Each row is followed by its class.
[ 1.21  0.08  0.48 -0.77 -0.92 -0.64 -0.21  0.29  0.15 -0.21 -1.74 -0.58
 -1.21 -4.53 -0.24  0.52  0.42 -0.59  0.90 -0.04  1.65 -0.15 -3.18  0.31
  0.50 -1.23  1.12  0.94  2.03  0.36  0.21 -1.12 -1.00 -2.59  1.82  0.68] : A
[-1.47 -0.19 -1.76 -2.93 -2.70  3.55  0.28  0.51  1.39 -0.97  2.38 -0.46
  2.49 -3.32  0.64 -0.99 -1.25  3.61  0.02  1.17 -3.67 -6.57 -4.35  1.55
 -0.15 -2.74  0.23 -1.46  1.92 -2.05  2.38 -1.36  4.35  1.59  4.94 -1.07] : A
[-3.01 -1.25 -1.32 -2.48 -1.16  0.04 -0.05  0.58 -0.64 -0.76  1.45 -0.58
  1.54 -5.31 -0.29 -2.01 -1.98 -0.54 -1.49  1.88 -0.91 -2.76 -2.10  0.88
  0.14 -1.64 -0.54 -1.58  2.35 -0.40  1.42 -0.25  0.01  1.39  1.85 -0.05] : H
[ 0.58 -0.37  0.32 -1.27  1.40 -0.87  0.96 -0.07  0.99  0.44  0.48  2.95
  1.20 -0.15  0.05  2.68  0.57  0.47  1.90 -2.32  0.56 -0.24 -3.70 -0.09
  0.59 -1.40  0.56 -0.11  0.87  0.24 -0.48 -0.58  0.21 -0.95  2.95 -0.64] : A
[-3.52 -1.12 -0.90 -0.76 -0.10  0.84 -0.24  0.29  0.04 -0.70  2.13  0.16
  2.11 -0.08 -0.72 -1.00 -1.87  0.00  0.34  0.58  1.19 -1.36 -2.14 -0.33
 -0.23  0.49 -0.10 -1.54  0.71 -0.43  0.01  0.51 -1.86  0.82  3.64  0.30] : H
[-0.46 -1.66  0.70 -2.11 -0.03 -0.67 -1.18 -0.95 -0.04 -1.02  0.71  0.36
  2.82  1.48 -0.25  2.68 -0.67  2.03  1.28 -3.54  0.97 -1.53 -1.07  0.62
 -0.17  0.05 -0.75 -0.71  1.57  0.36  0.29  0.08  2.40  1.94  0.96 -0.87] : H
[-0.82  0.26 -0.47  0.83 -2.43 -4.59 -0.72 -1.52  0.73  0.41 -1.32  0.86
 -0.59 -2.96  0.51  3.17  0.26 -2.00 -1.39  2.04 -2.33  6.24  0.04 -0.46
  0.05  0.14 -1.48  2.53  1.98  0.84  1.88  0.49 -0.20 -4.52 -4.72  0.08] : H
[-2.35  0.20  0.17 -3.13 -0.98  0.59 -0.75  0.29  0.69  0.57 -1.49 -0.38
  1.36 -4.62  0.45 -1.22 -1.54 -2.63 -1.77 -1.46  1.36 -2.09  0.55  0.36
  0.01 -0.66 -0.39 -0.41  1.54  0.25  1.05  0.05 -0.62 -1.45  0.22  0.50] : A
[ 0.13 -0.14  0.16 -2.29 -1.81 -0.97 -0.07  0.50  0.10 -0.63 -0.34 -0.89
 -0.52 -4.72 -0.16  1.12  0.08  0.72 -0.57  1.13 -1.14  0.09 -2.74 -0.04
  1.16 -1.23  0.00  1.60  2.91  0.30  1.17 -0.26  1.00 -0.32  2.16 -0.38] : H
[-0.27  0.00 -1.23 -3.23 -1.30  0.28 -1.60  0.52  1.05  0.16  0.18 -0.78
  1.49 -1.68 -0.06  0.61  0.18  1.86 -0.19  0.07 -1.24 -1.15 -1.05  0.86
 -1.04  0.46 -0.59 -0.75  0.76 -0.08  1.60  0.60  1.01  0.96  2.66 -1.07] : H
[-2.35 -0.50 -0.25  0.93 -1.82  0.10 -0.69 -2.80  1.09  0.44  0.64  0.61
  1.84 -2.21 -0.42  2.92 -1.93 -1.50  5.17  0.27 -1.44 -1.55 -5.85 -0.42
  0.60 -2.78 -0.80 -0.09  3.26 -1.49  0.83 -0.51  0.98 -1.33  0.57 -0.65] : A
[-1.46 -0.80 -0.51 -2.95 -1.42  1.28 -0.75  0.40 -0.48  0.10 -1.27 -0.04
  2.55 -2.51 -0.32 -1.43  0.21  2.28  1.17 -3.34 -0.47 -5.28 -0.56  1.16
  0.63 -0.39  0.31  0.50  0.38 -0.28  1.33  0.17 -0.85  2.66  3.53 -0.07] : H
